[+6.16 +2.54 -1.56 +1.10 -0.36 +1.37 +3.72 -5.24 +2.20 +4.80 +1.87 -0.64 -0.73 -5.47] = Kefer
[-0.83 -6.93 -2.95 +7.29 -4.23 -3.78 -0.84 -1.01 +6.91 -4.76 -5.64 +3.97 +3.20 -2.35] = Fimu
[-4.02 +6.17 +4.83 +6.45 +6.19 +6.21 -4.32 -2.68 +4.08 -6.10 +4.22 +4.00 -3.05 -4.60] = nire
[-4.02 -7.36 +0.32 -1.49 -0.68 -1.38 +5.73 -4.76 -4.51 +0.70 +5.82 -1.46 +8.24 +3.75] = vop
[-4.76 -1.01 +7.29 -3.78 -2.95 -4.23 -5.64 -0.84 +3.97 -2.35 -6.93 +6.91 -0.83 +3.21] = rasir
order: [-5.47 -0.73 -0.64 +1.87 +4.80 +2.20 -5.24 +3.72 +1.37 -0.36 +1.10 -1.56 +2.54 +6.16] : Kefer
order: [+3.21 -0.83 +6.91 -6.93 -2.35 +3.97 -0.84 -5.64 -4.23 -2.95 -3.78 +7.29 -1.01 -4.76] : rasir
step -1: [-2.68 +4.08 -6.10 +4.22] : [-2.69 +4.07 -6.11 +4.21]
order: [+4.80 +1.87 -0.64 -0.73 -5.47 +6.16 +2.54 -1.56 +1.10 -0.36 +1.37 +3.72 -5.24 +2.20] : Kefer
step -1: [+0.32 -1.49] : [+0.31 -1.50]
order: [-2.35 +3.20 +3.97 -5.64 -4.76 +6.91 -1.01 -0.84 -3.78 -4.23 +7.29 -2.95 -6.93 -0.83] : Fimu

[-0.76 +3.43 -0.85 +3.38 +3.38 -0.02 +2.93 +0.66 -0.15 +0.59] -> gur
[-0.16 -0.85 +0.59 +0.90 -0.76 +3.38 +3.38 +2.93 -0.03 +0.66] -> ril
[+0.59 -0.85 -0.15 +2.93 +0.66 +0.90 -0.76 -0.03 +3.38 +3.38] -> boza
[-0.76 +3.43 -0.85 +3.38 +3.38 +1.65 +2.93 +0.77 -0.15 +0.59] -> rige
[-0.15 +3.43 +0.59 -0.77 -0.02 -0.85 +0.66 +3.38 +2.93 +3.38] -> Nek
step +1: [+3.38 +3.38 +2.93] : [+3.39 +3.39 +2.94]
order: [+0.59 -0.76 +3.43 -0.85 +3.38 +3.38 -0.02 +2.93 +0.66 -0.15] : gur
order: [+0.66 -0.03 +2.93 +3.38 +3.38 -0.76 +0.90 +0.59 -0.85 -0.16] : ril
order: [+0.66 -0.15 +0.59 -0.76 +3.43 -0.85 +3.38 +3.38 -0.02 +2.93] : gur
order: [+0.66 +0.90 -0.76 -0.03 +3.38 +3.38 +0.59 -0.85 -0.15 +2.93] : boza
order: [-0.15 +2.93 +3.38 -0.76 +3.38 +0.66 +0.59 -0.02 -0.85 +3.43] : gur

[-2.00 +1.47 +5.86 +2.07]  memid
[+4.11 +2.86 -0.44 +1.05]  Vabus
[+0.90 +0.88 -3.37 -4.38]  Zalar
[+0.36 +0.23 +1.49 +1.78]  pilom
[+3.94 +0.58 -1.58 +2.32]  sifik
[-1.42 +1.33 -0.80 -2.40]  bure
[+1.50 +0.36 +0.23 +1.78]  Gugo
[+4.62 +1.74 -2.97 +0.86]  feg
[+4.03 +0.55 -2.23 +4.03]  susu
[+0.50 -4.26 -5.34 -0.08]  Bibat
[+0.30 +0.09 -1.85 -1.11]  murol
step +1: [+0.55 -2.23] : [+0.56 -2.22]
step -1: [+0.90] : [+0.89]
step +1: [+1.33] : [+1.34]
order: [+1.78 +0.23 +0.36 +1.50] : Gugo
order: [-2.40 -1.42 -0.80 +1.33] : bure
order: [+1.78 +1.49 +0.23 +0.36] : pilom

[-2.35 -0.67 -3.01 -2.13 -2.60 -1.51 +1.47 -3.72 -1.26] = gaguk
[-4.10 +3.63 -2.97 +3.84 -5.25 +1.66 -1.57 -4.20 +0.42] = sagu
[-0.65 +4.38 +1.00 +2.04 +1.08 +0.78 +0.95 -0.17 +2.94] = Vufa
[+1.01 +1.08 +2.04 +4.38 +0.78 +2.94 -0.65 +0.95 -0.17] = medub
[-3.96 -2.88 -4.83 +1.67 -1.81 -4.77 -3.19 -2.07 +1.28] = sefem
[-3.96 +3.63 -2.97 +3.84 -5.25 -0.44 +0.03 -1.33 -1.61] = Kip
order: [+3.84 -5.25 -0.44 +0.03 -1.33 -1.61 -3.96 +3.63 -2.97] : Kip
step +1: [-0.67 -3.01 -2.13] : [-0.66 -3.00 -2.12]
step -1: [+1.67 -1.81] : [+1.66 -1.82]
step +1: [+1.08 +0.78 +0.95 -0.17] : [+1.09 +0.79 +0.96 -0.16]
step -1: [-4.83] : [-4.84]
step -1: [-1.81] : [-1.82]
order: [+0.78 -0.17 +4.38 +2.94 +2.04 -0.65 +1.01 +0.95 +1.08] : medub

[-2.04 -2.26 +5.15 -2.22 +1.03] -> riro
[+0.79 +2.19 +0.17 +4.24 -4.15] -> lusa
[-2.04 -2.26 -2.22 +5.15 +1.04] -> bil
step -1: [+5.15] : [+5.14]
order: [+1.04 +5.15 -2.22 -2.26 -2.04] : bil
step -1: [+0.17] : [+0.16]
step +1: [+0.79 +2.19 +0.17 +4.24] : [+0.80 +2.20 +0.18 +4.25]
order: [+1.03 -2.22 +5.15 -2.26 -2.04] : riro

